Below are the code and all the weights of a small trained network. Each question names an input and a class and asks about switching units off, where a switched-off unit gives its printed mean instead of its output.

import numpy as np


def w(rows, s, z=0):
    codes = np.array(rows[::2]) - 128.0
    scale = np.full(codes.shape[1], s)
    scale[-1] = z or s
    return codes * scale


def norm(h):
    return h / np.sqrt((h * h).mean(-1, keepdims=True) + 1e-5)


def f(y):
    return np.maximum(y, 0)


def log_softmax(a):
    a = a - a.max(-1, keepdims=True)
    return a - np.log(np.exp(a).sum(-1, keepdims=True))


def net(x, mask):
    res = np.array(x, float).reshape(1, 2) / 4 @ E
    u = 0
    for l in range(4):
        y = f(norm(res) @ A[l][:, :-1].T + A[l][:, -1])
        res = res + np.where(mask[u : u + 6], y, B[l][:, -1]) @ B[l][:, :-1]
        u += 6
    return log_softmax(norm(res)[-1] @ U[:, :-1].T + U[:, -1])


A, B = {}, {}
E = w([
[252,106,173,56,131,151,157,149,101,210,75,160],'x0',
[239,119,95,190,39,111,107,156,219,151,117,122],'x1',
],0.0033)
A[0] = w([
[70,160,142,109,194,132,168,163,90,82,141,166,231],'L0N0',
[160,160,69,136,100,76,108,138,202,43,207,91,38],'L0N1',
[116,93,101,164,84,176,129,169,212,65,178,107,67],'L0N2',
[253,22,137,109,97,217,225,163,98,223,107,158,162],'L0N3',
[67,154,116,139,183,128,62,108,138,117,156,169,5],'L0N4',
[235,74,198,52,136,179,230,210,102,183,30,222,20],'L0N5',
],0.003,0.0011)
B[0] = w([
[175,171,77,133,101,72,168,114,103,121,201,87,194],'L0N0',
[167,100,163,172,63,97,171,145,131,37,79,13,180],'L0N1',
[172,165,217,141,158,71,53,155,176,59,101,124,174],'L0N2',
[72,203,170,103,150,176,150,52,162,198,149,171,252],'L0N3',
[221,221,109,99,160,177,30,41,71,105,161,175,160],'L0N4',
[218,6,254,84,22,144,198,215,199,146,39,184,254],'L0N5',
],0.0036,0.0059)
A[1] = w([
[132,124,126,198,96,127,105,94,220,96,94,128,129],'L1N0',
[130,161,62,115,128,110,126,143,146,124,143,105,155],'L1N1',
[168,95,60,146,69,125,158,242,165,129,79,138,105],'L1N2',
[231,33,236,19,144,201,254,180,100,231,2,244,216],'L1N3',
[94,159,108,137,191,172,54,87,72,102,147,107,2],'L1N4',
[58,142,86,57,206,160,129,41,50,221,172,218,9],'L1N5',
],0.0039,0.00088)
B[1] = w([
[60,91,134,45,181,144,215,140,106,182,114,254,157],'L1N0',
[155,126,180,91,198,93,177,131,77,110,106,79,137],'L1N1',
[68,163,179,93,202,191,120,69,45,149,179,133,152],'L1N2',
[153,35,199,4,5,246,13,38,247,129,179,166,253],'L1N3',
[154,147,108,76,100,158,177,120,55,147,124,97,148],'L1N4',
[78,16,20,75,127,177,185,182,146,102,99,151,153],'L1N5',
],0.0043,0.014)
A[2] = w([
[87,113,117,129,42,232,35,73,142,57,163,58,173],'L2N0',
[200,226,130,109,143,168,188,154,154,253,155,201,104],'L2N1',
[120,155,188,133,180,127,126,39,144,137,129,180,151],'L2N2',
[159,153,26,202,123,79,110,177,188,84,167,139,108],'L2N3',
[92,25,173,203,165,93,192,201,227,92,96,155,159],'L2N4',
[161,95,55,242,75,154,148,183,114,197,26,147,5],'L2N5',
],0.0039,0.0029)
B[2] = w([
[226,98,181,125,109,116,63,116,203,191,49,229,253],'L2N0',
[46,194,187,135,135,81,130,220,56,184,65,235,167],'L2N1',
[104,214,84,118,99,172,94,128,67,199,165,166,189],'L2N2',
[79,61,135,38,131,151,184,171,31,219,124,125,140],'L2N3',
[152,54,145,187,195,62,216,147,142,90,115,77,193],'L2N4',
[210,59,177,81,150,185,144,201,209,169,254,174,128],'L2N5',
],0.0042,0.0056)
A[3] = w([
[147,124,119,206,210,65,98,95,139,98,162,66,225],'L3N0',
[135,104,142,210,163,64,97,145,144,106,143,44,43],'L3N1',
[151,218,151,162,145,72,90,95,81,171,108,148,133],'L3N2',
[175,17,176,52,78,200,30,115,193,139,17,188,4],'L3N3',
[254,52,160,109,14,220,134,109,184,208,37,158,66],'L3N4',
[114,66,30,102,109,185,126,145,62,171,135,70,109],'L3N5',
],0.0042,0.0011)
B[3] = w([
[254,61,159,154,145,140,90,145,210,101,129,64,151],'L3N0',
[126,41,152,139,186,142,160,136,193,144,118,94,146],'L3N1',
[95,179,136,183,142,104,39,105,93,154,167,116,138],'L3N2',
[224,77,179,118,37,192,125,109,202,236,180,217,250],'L3N3',
[124,78,146,26,144,227,38,40,139,110,221,166,245],'L3N4',
[8,119,93,108,144,170,186,82,128,94,161,197,152],'L3N5',
],0.0049,0.011)
U = w([
[221,47,221,223,224,53,196,161,211,77,121,57,254],'0',
[195,220,165,182,201,68,41,39,64,28,225,55,158],'1',
[155,197,18,208,70,141,121,173,158,219,25,71,2],'2',
[214,64,210,30,57,241,63,42,211,204,202,227,254],'3',
[85,221,214,205,184,63,192,201,77,254,100,223,128],'4',
[163,173,50,198,50,103,113,173,120,218,70,84,2],'5',
[50,150,35,43,190,173,198,34,21,49,224,162,203],'6',
[134,200,65,187,63,106,106,194,162,201,77,80,2],'7',
],0.005,0.0029)

Each question gives the input, the list of numbers given to net, and the class t.
The units are the neurons (one row each of A and B). Each row of codes is followed by its name. A weight is (code - 128) times the scale printed after its matrix; where a second scale follows, it is the last column's (A, B and U).
mask holds one flag per neuron, layer by layer. A switched-off neuron (its flag False) gives its mean, the last column of its row in B, instead of its output. The means were averaged over made-up inputs and are rounded, as every weight is.
A unit's drop is (log p(t) with every unit on - log p(t) with that unit switched off) / (log p(t) with every unit on - log p(t) with every unit switched off).
The circuit of an input: a set's keep is (log p(t) with only the set's units on - log p(t) with every unit switched off) / (log p(t) with every unit on - log p(t) with every unit switched off). Starting from the 12 units with the biggest drops (on a tie, the unit counted first), units are removed one at a time, each time the one whose removal leaves the highest keep (on an exact tie, the one counted first), for as long as the keep stays at least 0.8.
circuit, biggest first: the units of the circuit, biggest drop first
top k neurons: the k neurons with the biggest drops, biggest first
k most important neurons of layer l: the k neurons of layer l with the biggest drops, biggest first
drop of u: that unit's drop, to one decimal
input [-3,0], class 1: most important neuron of layer 3 => L3N3
input [-2,8], class 4: top 2 neurons => L1N3, L1N0
input [-5,-5], class 6: circuit, biggest first => L1N3, L3N3, L0N5
input [1,-7], class 6: circuit, biggest first => L0N5, L1N3, L0N0, L3N3
input [-6,-7], class 6: circuit, biggest first => L1N3, L3N3
input [-1,-5], class 6: circuit, biggest first => L0N5, L1N3, L3N3
input [-4,0], class 1: top 3 neurons => L1N3, L0N5, L0N4
input [-8,-2], class 1: top 2 neurons => L1N3, L0N5
input [-6,-3], class 1: top 4 neurons => L1N3, L0N5, L0N3, L3N3
input [-7,0], class 1: 2 most important neurons of layer 1 => L1N3, L1N5
input [-4,-2], class 1: top 3 neurons => L1N3, L0N3, L0N5
input [0,-3], class 6: top 2 neurons => L0N5, L1N3
input [-5,-1], class 1: top 4 neurons => L1N3, L0N5, L3N3, L0N4
input [-4,-4], class 6: most important neuron of layer 0 => L0N5
input [-8,2], class 0: top 3 neurons => L1N3, L0N1, L0N3
input [-1,7], class 4: 3 most important neurons of layer 1 => L1N3, L1N0, L1N2
input [-4,8], class 0: top 3 neurons => L1N3, L1N0, L0N1
input [0,2], class 4: 2 most important neurons of layer 3 => L3N4, L3N3
input [-8,-4], class 1: top 3 neurons => L1N3, L3N3, L0N3
input [-6,-2], class 1: 3 most important neurons of layer 0 => L0N5, L0N4, L0N3
input [-6,-1], class 1: drop of L0N5 => 0.7
